Below is a small trained network, with its code and all its weights. Each question gives an input and a target symbol and asks what happens when units are switched off, that is, made to give their printed mean instead of their output.

import numpy as np


def w(rows, s, z=0):
    codes = np.array(rows[::2]) - 128.0
    scale = np.full(codes.shape[1], s)
    scale[-1] = z or s
    return codes * scale


def norm(h):
    return h / np.sqrt((h * h).mean(-1, keepdims=True) + 1e-5)


def f(y):
    return np.maximum(y, 0)


def softmax(a):
    e = np.exp(a - a.max(-1, keepdims=True))
    return e / e.sum(-1, keepdims=True)


def log_softmax(a):
    a = a - a.max(-1, keepdims=True)
    return a - np.log(np.exp(a).sum(-1, keepdims=True))


def net(x, mask):
    ids = ['βγεζηθμξπσω'.index(c) for c in x.split()]
    T = len(ids)
    res = E[ids] + P[:T]
    u = 0
    for l in range(2):
        q, k, v = (norm(res) @ M[l].T for M in (Q, K, V))
        z = softmax(np.where(np.tri(T) > 0, q @ k.T / 3**0.5, -1e9)) @ v
        res = res + np.where(mask[u], z, O[l][:, -1]) @ O[l][:, :-1]
        u += 1
        y = f(norm(res) @ A[l][:, :-1].T + A[l][:, -1])
        res = res + np.where(mask[u : u + 4], y, B[l][:, -1]) @ B[l][:, :-1]
        u += 4
    return log_softmax(norm(res)[-1] @ U[:, :-1].T + U[:, -1])


Q, K, V, O, A, B = {}, {}, {}, {}, {}, {}
E = w([
[231,91,125,198,120],'β',
[127,99,82,123,77],'γ',
[96,122,24,96,86],'ε',
[166,109,124,223,144],'ζ',
[63,241,64,156,75],'η',
[245,79,237,236,113],'θ',
[190,97,79,170,103],'μ',
[119,144,28,149,126],'ξ',
[194,98,162,143,79],'π',
[95,142,2,85,129],'σ',
[136,84,69,198,125],'ω',
],0.0051)
P = w([
[2,56,163,140,139],'0',
[166,18,58,84,116],'1',
[171,50,139,133,140],'2',
[148,71,112,121,123],'3',
[161,106,105,126,115],'4',
[158,112,92,138,112],'5',
[165,144,94,143,117],'6',
[162,158,92,145,108],'7',
[158,176,89,148,103],'8',
[155,206,62,138,94],'9',
],0.0031)
Q[0] = w([
[111,222,76,86,191],'0.h0',
[194,131,208,154,154],'0.h0',
[130,194,254,140,102],'0.h0',
],0.0054)
K[0] = w([
[61,253,93,92,122],'0.h0',
[154,69,181,229,159],'0.h0',
[191,146,252,150,91],'0.h0',
],0.0044)
V[0] = w([
[254,62,111,185,113],'0.h0',
[173,98,125,185,150],'0.h0',
[191,133,199,135,135],'0.h0',
],0.0042)
O[0] = w([
[87,225,68,44,170,216],'0.h0',
[72,161,4,86,117,168],'0.h0',
[26,50,13,103,38,4],'0.h0',
],0.0036,0.0027)
A[0] = w([
[139,153,232,196,39,253],'0.n0',
[147,254,193,129,126,101],'0.n1',
[40,181,156,96,183,206],'0.n2',
[191,140,77,199,166,255],'0.n3',
],0.0046,0.00094)
B[0] = w([
[144,187,97,95,121,166],'0.n0',
[129,121,95,102,127,178],'0.n1',
[229,3,109,91,122,141],'0.n2',
[91,147,102,54,89,253],'0.n3',
],0.0051,0.0057)
Q[1] = w([
[128,120,3,61,94],'1.h0',
[88,159,31,90,8],'1.h0',
[61,39,228,107,185],'1.h0',
],0.0042)
K[1] = w([
[84,92,225,254,118],'1.h0',
[72,91,223,219,175],'1.h0',
[164,149,78,88,99],'1.h0',
],0.0054)
V[1] = w([
[181,70,254,53,60],'1.h0',
[165,167,49,53,140],'1.h0',
[96,216,176,133,56],'1.h0',
],0.005)
O[1] = w([
[149,173,88,81,195,2],'1.h0',
[2,158,187,175,113,143],'1.h0',
[121,141,133,52,79,83],'1.h0',
],0.0074,0.0042)
A[1] = w([
[8,82,254,104,86,132],'1.n0',
[193,187,129,141,51,249],'1.n1',
[215,173,11,73,192,255],'1.n2',
[223,123,159,115,70,206],'1.n3',
],0.0047,0.001)
B[1] = w([
[76,63,253,42,246,206],'1.n0',
[157,20,56,134,230,244],'1.n1',
[26,137,234,185,184,255],'1.n2',
[10,62,75,114,177,182],'1.n3',
],0.004,0.0037)
U = w([
[105,152,219,133,97,50],'β',
[188,84,112,187,79,84],'γ',
[166,182,171,197,219,100],'ε',
[42,202,63,132,130,227],'ζ',
[142,123,237,163,67,97],'η',
[84,156,219,143,82,63],'θ',
[253,150,123,85,174,96],'μ',
[121,124,100,9,23,112],'ξ',
[213,168,147,83,160,64],'π',
[171,84,105,209,66,113],'σ',
[63,32,96,99,201,253],'ω',
],0.0079,0.0048)

Each question gives the input, a string of symbols that net reads in full, and the target symbol t.
The units are the heads (3 rows each of Q, K, V and O) and the neurons (one row each of A and B). Each row of codes is followed by its name. A weight is (code - 128) times the scale printed after its matrix; where a second scale follows, it is the last column's (O, A, B and U).
mask holds one flag per unit, layer by layer, with each layer's heads first. A switched-off unit (its flag False) gives its mean, the last column of its rows in O or B, instead of its output. The means were averaged over made-up inputs and are rounded, as every weight is.
A unit's drop is (log p(t) with every unit on - log p(t) with that unit switched off) / (log p(t) with every unit on - log p(t) with every unit switched off).
The circuit of an input: a set's keep is (log p(t) with only the set's units on - log p(t) with every unit switched off) / (log p(t) with every unit on - log p(t) with every unit switched off). Starting from all 10 units, units are removed one at a time, each time the one whose removal leaves the highest keep (on an exact tie, the one counted first), for as long as the keep stays at least 0.8.
circuit, biggest first: the units of the circuit, biggest drop first
most important unit: the unit with the biggest drop
k most important neurons: the k neurons with the biggest drops, biggest first
top k neurons in layer l: the k neurons of layer l with the biggest drops, biggest first
input η η ζ η γ π, target ξ: most important unit => 0.h0
input π ζ ζ π ζ θ, target ω: 3 most important neurons => 1.n1, 0.n1, 0.n3
input θ η η β ε η ω β, target ω: 2 most important neurons => 1.n2, 0.n3
input σ ζ ζ ω ε σ ω μ, target ε: 3 most important neurons => 1.n2, 0.n3, 0.n2
input π η ε σ σ ω η β, target ζ: 2 most important neurons => 0.n3, 1.n0
input η μ ζ ω ζ σ, target ξ: circuit, biggest first => 1.h0, 0.h0, 0.n0, 0.n3
input θ η γ σ ζ σ σ μ η β, target ω: 4 most important neurons => 0.n3, 1.n2, 0.n0, 1.n3
input σ ε ε η ζ ω ζ ζ ω, target ε: top 2 neurons in layer 0 => 0.n3, 0.n1
input η η ξ β η, target ξ: circuit, biggest first => 1.h0, 0.h0
input η π η ε, target ξ: circuit, biggest first => 0.h0, 1.h0
input ζ η ζ ζ η ω, target σ: circuit, biggest first => 1.h0, 1.n0
input η ε η η η η β ζ, target ξ: circuit, biggest first => 1.h0, 0.h0
input ζ ζ γ, target σ: circuit, biggest first => 1.h0, 1.n0
input η ζ π ε σ γ η ζ, target ζ: circuit, biggest first => 0.n3, 0.h0
input η β η β, target ξ: circuit, biggest first => 0.h0, 1.h0
input ω η ξ σ ε ω σ ζ π, target ω: top 2 neurons in layer 1 => 1.n1, 1.n3
input π ε η π η μ, target ζ: circuit, biggest first => 1.h0
input ε η ε ε η γ γ μ π, target μ: 2 most important neurons => 0.n3, 0.n1
input η ζ ω η μ ε ε ω, target ξ: 2 most important neurons => 0.n3, 0.n0
input η ε η ζ γ μ η ζ β θ, target ξ: most important neuron => 0.n0
input σ η γ ζ ω η η, target ε: circuit, biggest first => 0.h0, 1.h0, 0.n3, 0.n1
input η η η σ η ω μ, target ξ: top 2 neurons in layer 0 => 0.n3, 0.n0
input η η σ, target ξ: circuit, biggest first => 0.h0, 1.h0, 0.n0, 0.n3
input σ β ω η μ ζ β ξ, target ε: 2 most important neurons => 0.n3, 1.n2
input ζ ε η γ η ξ β ω, target σ: 2 most important neurons => 0.n3, 0.n0
input η σ γ γ θ ε ε η ω γ, target ξ: circuit, biggest first => 1.h0, 0.h0, 0.n0, 0.n3
input η θ ζ η η ω ε ε η ε, target ξ: circuit, biggest first => 0.h0, 1.h0, 0.n0, 0.n3
input σ η η η ζ, target ε: top 3 neurons in layer 0 => 0.n3, 0.n2, 0.n1
input π σ θ ζ η ξ β, target ζ: circuit, biggest first => 1.h0, 0.h0
input θ ε σ η ζ η σ π, target ω: top 2 neurons in layer 1 => 1.n2, 1.n3
